Here is a tiny trained network, its code and every weight. The questions are about switching its units off for an input and a target symbol, where a switched-off unit gives its printed mean instead of its output.

import numpy as np


def w(rows, s, z=0):
    codes = np.array(rows[::2]) - 128.0
    scale = np.full(codes.shape[1], s)
    scale[-1] = z or s
    return codes * scale


def norm(h):
    return h / np.sqrt((h * h).mean(-1, keepdims=True) + 1e-5)


def f(y):
    return y / 2 * (1 + np.tanh(0.7978845608 * (y + 0.044715 * y**3)))


def softmax(a):
    e = np.exp(a - a.max(-1, keepdims=True))
    return e / e.sum(-1, keepdims=True)


def log_softmax(a):
    a = a - a.max(-1, keepdims=True)
    return a - np.log(np.exp(a).sum(-1, keepdims=True))


def net(x, mask):
    ids = ['αβγδζθλμπστφψω'.index(c) for c in x.split()]
    T = len(ids)
    res = E[ids] + P[:T]
    u = 0
    for l in range(2):
        q, k, v = (norm(res) @ M[l].T for M in (Q, K, V))
        z = softmax(np.where(np.tri(T) > 0, q @ k.T / 2**0.5, -1e9)) @ v
        res = res + np.where(mask[u], z, O[l][:, -1]) @ O[l][:, :-1]
        u += 1
        y = f(norm(res) @ A[l][:, :-1].T + A[l][:, -1])
        res = res + np.where(mask[u : u + 4], y, B[l][:, -1]) @ B[l][:, :-1]
        u += 4
    return log_softmax(norm(res)[-1] @ U[:, :-1].T + U[:, -1])


Q, K, V, O, A, B = {}, {}, {}, {}, {}, {}
E = w([
[99,105,100,182,145,162,110,63,142],'α',
[34,87,187,203,114,165,200,111,193],'β',
[130,59,45,163,153,135,218,119,111],'γ',
[186,59,136,99,200,140,91,177,159],'δ',
[125,86,51,146,185,95,140,123,138],'ζ',
[153,123,120,104,127,64,51,113,154],'θ',
[177,158,38,108,190,56,95,153,97],'λ',
[72,138,105,12,180,40,155,157,89],'μ',
[61,190,122,89,166,76,97,117,122],'π',
[96,152,56,82,82,151,143,88,78],'σ',
[212,79,80,59,63,165,18,113,191],'τ',
[151,159,223,248,112,104,165,158,137],'φ',
[231,137,237,47,129,117,170,69,187],'ψ',
[171,193,140,133,86,124,164,151,234],'ω',
],0.011)
P = w([
[134,105,157,105,169,112,97,155,174],'0',
[127,99,162,145,175,226,137,173,118],'1',
[114,107,88,84,125,68,125,115,209],'2',
[136,117,149,149,158,202,142,151,93],'3',
[133,119,60,99,106,40,152,91,154],'4',
[140,133,139,153,135,181,136,124,61],'5',
[170,97,51,116,91,2,170,88,122],'6',
[133,122,149,146,145,188,146,165,88],'7',
],0.0083)
Q[0] = w([
[86,155,174,127,85,199,84,175,119],'0.h1',
[129,141,65,124,54,30,205,103,255],'0.h1',
],0.0067)
K[0] = w([
[112,74,191,104,179,170,108,200,153],'0.h1',
[212,254,50,167,19,95,209,131,138],'0.h1',
],0.0061)
V[0] = w([
[132,253,146,118,86,153,180,167,230],'0.h1',
[84,29,208,109,185,44,111,60,120],'0.h1',
],0.0046)
O[0] = w([
[156,190,38,40,164,144,164,164,160,251],'0.h1',
[66,37,177,91,31,103,20,254,33,96],'0.h1',
],0.0062,0.003)
A[0] = w([
[169,170,163,47,142,10,37,49,212,252],'0.n1',
[19,92,120,174,167,228,48,212,51,127],'0.n2',
[181,85,104,98,229,66,52,121,23,77],'0.n3',
[136,64,43,32,83,3,118,79,174,197],'0.n4',
],0.0047,0.0032)
B[0] = w([
[82,111,111,105,112,140,224,51,43,253],'0.n1',
[164,228,79,117,194,110,136,4,160,214],'0.n2',
[77,128,178,110,135,153,175,178,237,160],'0.n3',
[99,36,195,253,127,85,102,202,118,254],'0.n4',
],0.0062,0.0054)
Q[1] = w([
[56,43,144,132,47,3,69,118,184],'1.h1',
[166,17,13,219,67,85,221,76,140],'1.h1',
],0.006)
K[1] = w([
[229,141,238,137,35,72,128,58,105],'1.h1',
[227,152,78,192,2,136,219,56,126],'1.h1',
],0.0062)
V[1] = w([
[57,16,10,23,134,202,49,72,160],'1.h1',
[2,151,54,217,127,198,69,247,175],'1.h1',
],0.0042)
O[1] = w([
[182,165,158,87,38,64,255,231,139,168],'1.h1',
[177,239,43,221,149,72,167,188,114,8],'1.h1',
],0.0067,0.0015)
A[1] = w([
[191,93,111,212,57,165,79,141,198,142],'1.n1',
[119,101,1,86,161,90,138,77,220,122],'1.n2',
[168,126,140,89,118,235,136,98,79,1],'1.n3',
[156,209,53,92,141,218,134,144,74,111],'1.n4',
],0.0088,0.0052)
B[1] = w([
[125,210,170,49,179,154,113,193,2,136],'1.n1',
[209,156,62,89,127,100,136,47,98,255],'1.n2',
[106,134,65,114,61,65,128,227,77,137],'1.n3',
[41,90,217,201,60,140,52,211,140,192],'1.n4',
],0.0094,0.0088)
U = w([
[84,255,187,79,125,49,71,72,116,4],'α',
[154,175,119,159,89,160,152,163,224,189],'β',
[208,166,198,178,188,137,161,143,34,63],'γ',
[198,86,179,105,220,154,97,161,166,140],'δ',
[165,142,64,172,192,49,22,194,155,120],'ζ',
[87,93,108,135,28,116,39,170,137,254],'θ',
[47,109,138,196,218,150,194,109,185,94],'λ',
[122,121,79,36,157,140,70,198,51,209],'μ',
[15,160,99,47,188,109,170,157,117,158],'π',
[119,60,103,235,90,132,238,98,86,20],'σ',
[185,98,175,67,53,115,199,156,69,67],'τ',
[117,114,106,204,173,187,28,35,79,119],'φ',
[100,31,196,64,90,198,94,24,180,123],'ψ',
[177,130,34,27,167,87,132,40,134,72],'ω',
],0.0086,0.0034)

Each question gives the input, a string of symbols that net reads in full, and the target symbol t.
The units are the heads (2 rows each of Q, K, V and O) and the neurons (one row each of A and B). Each row of codes is followed by its name. A weight is (code - 128) times the scale printed after its matrix; where a second scale follows, it is the last column's (O, A, B and U).
mask holds one flag per unit, layer by layer, with each layer's heads first. A switched-off unit (its flag False) gives its mean, the last column of its rows in O or B, instead of its output. The means were averaged over made-up inputs and are rounded, as every weight is.
A unit's drop is (log p(t) with every unit on - log p(t) with that unit switched off) / (log p(t) with every unit on - log p(t) with every unit switched off).
The circuit of an input: a set's keep is (log p(t) with only the set's units on - log p(t) with every unit switched off) / (log p(t) with every unit on - log p(t) with every unit switched off). Starting from all 10 units, units are removed one at a time, each time the one whose removal leaves the highest keep (on an exact tie, the one counted first), for as long as the keep stays at least 0.8.
circuit, biggest first: the units of the circuit, biggest drop first
k most important neurons: the k neurons with the biggest drops, biggest first
k most important neurons of layer l: the k neurons of layer l with the biggest drops, biggest first
drop when u is switched off: that unit's drop, to one decimal
input ω μ θ τ π τ δ, target τ: circuit, biggest first	[1.h1]
input β ω ω τ σ φ π, target φ: circuit, biggest first	[1.h1, 0.n4]
input ψ μ σ, target ψ: 2 most important neurons	[0.n4, 0.n1]
input α α σ φ α, target φ: circuit, biggest first	[0.n4, 1.h1]
input ω τ σ σ σ γ θ, target σ: 2 most important neurons	[0.n1, 0.n4]
input σ γ α, target σ: 2 most important neurons of layer 0	[0.n1, 0.n2]
input σ δ γ δ σ φ λ, target φ: 2 most important neurons of layer 0	[0.n4, 0.n2]
input γ σ τ, target τ: 4 most important neurons	[0.n1, 1.n1, 0.n4, 1.n4]
input α λ ψ α τ, target ψ: 2 most important neurons of layer 0	[0.n1, 0.n4]
input ζ θ ω σ σ λ, target ζ: circuit, biggest first	[0.n3, 0.n1, 0.h1]
input ω ω ω θ γ π σ, target σ: 4 most important neurons	[0.n4, 0.n2, 1.n2, 1.n4]
input δ σ ω φ ω ζ, target ω: circuit, biggest first	[0.n4, 1.n2]
input σ θ ω ψ, target τ: 2 most important neurons	[1.n3, 1.n2]
input σ ψ γ σ σ, target σ: circuit, biggest first	[0.n4]
input ω γ σ ψ μ, target ψ: circuit, biggest first	[1.h1, 0.n4]
input α σ θ ζ, target ω: 2 most important neurons	[0.n2, 0.n4]
input ω ω σ γ τ ω φ, target ω: circuit, biggest first	[0.h1, 1.n4]
input α σ α, target σ: 3 most important neurons of layer 0	[0.n2, 0.n4, 0.n1]
input σ σ σ δ δ, target σ: 2 most important neurons of layer 0	[0.n1, 0.n4]
input π σ δ ψ α, target ψ: circuit, biggest first	[1.h1]
input σ α α θ σ ζ π λ, target ζ: circuit, biggest first	[0.n1, 0.n3]
input ψ δ γ, target ψ: circuit, biggest first	[1.h1, 0.n1]
input ψ α ω ψ α μ ψ, target ψ: 2 most important neurons	[0.n4, 1.n2]
input σ φ λ σ τ, target τ: 3 most important neurons of layer 1	[1.n1, 1.n4, 1.n2]
input ψ β σ ω β, target ω: drop when 0.h1 is switched off	1.5
input σ ω σ δ σ φ σ, target φ: drop when 0.h1 is switched off	0.0
input ω ω λ σ ψ φ τ, target ψ: drop when 0.n1 is switched off	0.3
input τ ζ ω, target ω: most important neuron	[1.n2]
